Below is a small trained network, with its code and all its weights. Each question gives an input and a class and asks what happens when units are switched off, that is, made to give their printed mean instead of their output.

import numpy as np


def w(rows, s, z=0):
    codes = np.array(rows[::2]) - 128.0
    scale = np.full(codes.shape[1], s)
    scale[-1] = z or s
    return codes * scale


def f(y):
    return np.maximum(y, 0)


def log_softmax(a):
    a = a - a.max(-1, keepdims=True)
    return a - np.log(np.exp(a).sum(-1, keepdims=True))


def net(x, mask):
    res = np.array(x, float).reshape(1, 5) / 4 @ E
    y = f(res @ A[0][:, :-1].T + A[0][:, -1])
    res = res + np.where(mask, y, B[0][:, -1]) @ B[0][:, :-1]
    return log_softmax(res[-1] @ U[:, :-1].T + U[:, -1])


A, B = {}, {}
E = w([
[82,193,53,80,187],'x0',
[58,180,206,205,171],'x1',
[72,2,124,115,165],'x2',
[156,139,227,38,161],'x3',
[129,127,126,129,130],'x4',
],0.0091)
A[0] = w([
[168,196,121,142,82,22],'neuron 1',
[54,201,62,54,160,58],'neuron 2',
[157,93,57,114,68,106],'neuron 3',
[75,193,229,206,180,98],'neuron 4',
[215,106,115,48,149,80],'neuron 5',
[196,96,152,173,95,54],'neuron 6',
[124,148,216,20,149,1],'neuron 7',
[54,129,155,204,149,58],'neuron 8',
[190,250,168,159,138,83],'neuron 9',
[105,132,57,184,101,49],'neuron 10',
[137,153,249,63,135,79],'neuron 11',
[30,173,184,192,191,30],'neuron 12',
[46,28,93,120,198,135],'neuron 13',
[128,59,227,145,27,73],'neuron 14',
[163,120,204,147,5,63],'neuron 15',
[120,211,113,90,86,140],'neuron 16',
[91,143,79,205,90,45],'neuron 17',
[78,81,70,181,109,120],'neuron 18',
[118,162,66,254,37,138],'neuron 19',
[147,101,67,53,80,64],'neuron 20',
[180,70,177,187,48,75],'neuron 21',
[103,131,80,179,81,34],'neuron 22',
[83,161,222,121,168,107],'neuron 23',
[72,179,68,39,170,77],'neuron 24',
[186,122,96,42,79,55],'neuron 25',
[190,202,78,163,73,145],'neuron 26',
],0.0097,0.0081)
B[0] = w([
[139,31,134,120,222,159],'neuron 1',
[44,206,114,175,143,205],'neuron 2',
[170,128,99,172,147,204],'neuron 3',
[190,111,69,161,84,236],'neuron 4',
[160,123,72,127,110,192],'neuron 5',
[86,157,84,160,201,157],'neuron 6',
[151,147,73,2,112,170],'neuron 7',
[199,114,57,135,143,177],'neuron 8',
[156,58,160,126,221,222],'neuron 9',
[126,140,102,65,134,171],'neuron 10',
[142,172,97,25,121,197],'neuron 11',
[186,116,58,191,102,199],'neuron 12',
[163,55,215,131,241,254],'neuron 13',
[92,185,98,139,198,202],'neuron 14',
[33,189,120,167,185,181],'neuron 15',
[119,80,187,143,189,207],'neuron 16',
[145,148,75,29,115,170],'neuron 17',
[162,168,154,24,99,208],'neuron 18',
[135,154,130,33,113,249],'neuron 19',
[175,117,76,193,113,194],'neuron 20',
[61,219,82,140,198,194],'neuron 21',
[127,129,89,43,134,154],'neuron 22',
[182,111,74,133,95,196],'neuron 23',
[40,206,126,172,157,205],'neuron 24',
[178,83,38,206,87,188],'neuron 25',
[164,50,220,127,192,232],'neuron 26',
],0.0079,0.0088)
U = w([
[153,156,107,16,127,97],'0',
[201,120,65,199,119,87],'1',
[156,77,196,129,222,69],'2',
[41,197,107,171,174,99],'3',
[144,139,151,127,128,254],'4',
[124,127,204,145,84,199],'5',
[55,111,167,151,10,106],'6',
[73,113,176,149,17,104],'7',
],0.013,0.022)

Each question gives the input, the list of numbers given to net, and the class t.
The units are the neurons (one row each of A and B). Each row of codes is followed by its name. A weight is (code - 128) times the scale printed after its matrix; where a second scale follows, it is the last column's (A, B and U).
mask holds one flag per neuron, in row order. A switched-off neuron (its flag False) gives its mean, the last column of its row in B, instead of its output. The means were averaged over made-up inputs and are rounded, as every weight is.
A unit's drop is (log p(t) with every unit on - log p(t) with that unit switched off) / (log p(t) with every unit on - log p(t) with every unit switched off).
The circuit of an input: a set's keep is (log p(t) with only the set's units on - log p(t) with every unit switched off) / (log p(t) with every unit on - log p(t) with every unit switched off). Starting from the 12 units with the biggest drops (on a tie, the unit counted first), units are removed one at a time, each time the one whose removal leaves the highest keep (on an exact tie, the one counted first), for as long as the keep stays at least 0.8.
circuit, biggest first: the units of the circuit, biggest drop first
k most important neurons: the k neurons with the biggest drops, biggest first
input [-4,-1,2,-2,-2], class 3: circuit, biggest first : (neuron 21; neuron 26; neuron 14; neuron 4)
input [-8,5,7,-6,8], class 3: circuit, biggest first : (neuron 21)
input [6,7,1,6,2], class 1: circuit, biggest first : (neuron 12; neuron 4)
input [7,0,1,4,-1], class 3: 2 most important neurons : (neuron 24; neuron 2)
input [-8,-6,1,-6,4], class 3: circuit, biggest first : (neuron 21; neuron 15)
input [-3,-2,-3,6,6], class 0: 3 most important neurons : (neuron 11; neuron 7; neuron 13)
input [0,1,-7,6,-5], class 2: 3 most important neurons : (neuron 9; neuron 16; neuron 19)
input [5,-2,-1,4,-2], class 3: circuit, biggest first : (neuron 24; neuron 2)
input [-7,-3,-4,5,-2], class 3: circuit, biggest first : (neuron 15; neuron 21)
input [-6,-6,-7,3,5], class 2: circuit, biggest first : (neuron 26; neuron 1)
input [-2,-8,3,-8,-5], class 0: 2 most important neurons : (neuron 18; neuron 19)
input [2,8,1,-7,-2], class 1: 3 most important neurons : (neuron 12; neuron 4; neuron 8)
input [3,4,7,-6,-4], class 2: 2 most important neurons : (neuron 13; neuron 11)
input [3,-8,-6,4,-5], class 1: circuit, biggest first : (neuron 25)
input [4,7,6,2,-7], class 1: circuit, biggest first : (neuron 12; neuron 4)
input [2,3,2,5,-3], class 0: circuit, biggest first : (neuron 11; neuron 7)
input [-7,-2,-1,-5,-2], class 3: circuit, biggest first : (neuron 21; neuron 15)
input [0,7,-8,1,1], class 2: 3 most important neurons : (neuron 9; neuron 26; neuron 16)
input [0,1,-7,5,-4], class 2: 2 most important neurons : (neuron 9; neuron 16)
input [-8,-7,-8,-5,4], class 2: 2 most important neurons : (neuron 26; neuron 1)
input [-5,6,1,-6,-4], class 0: most important neuron : (neuron 19)
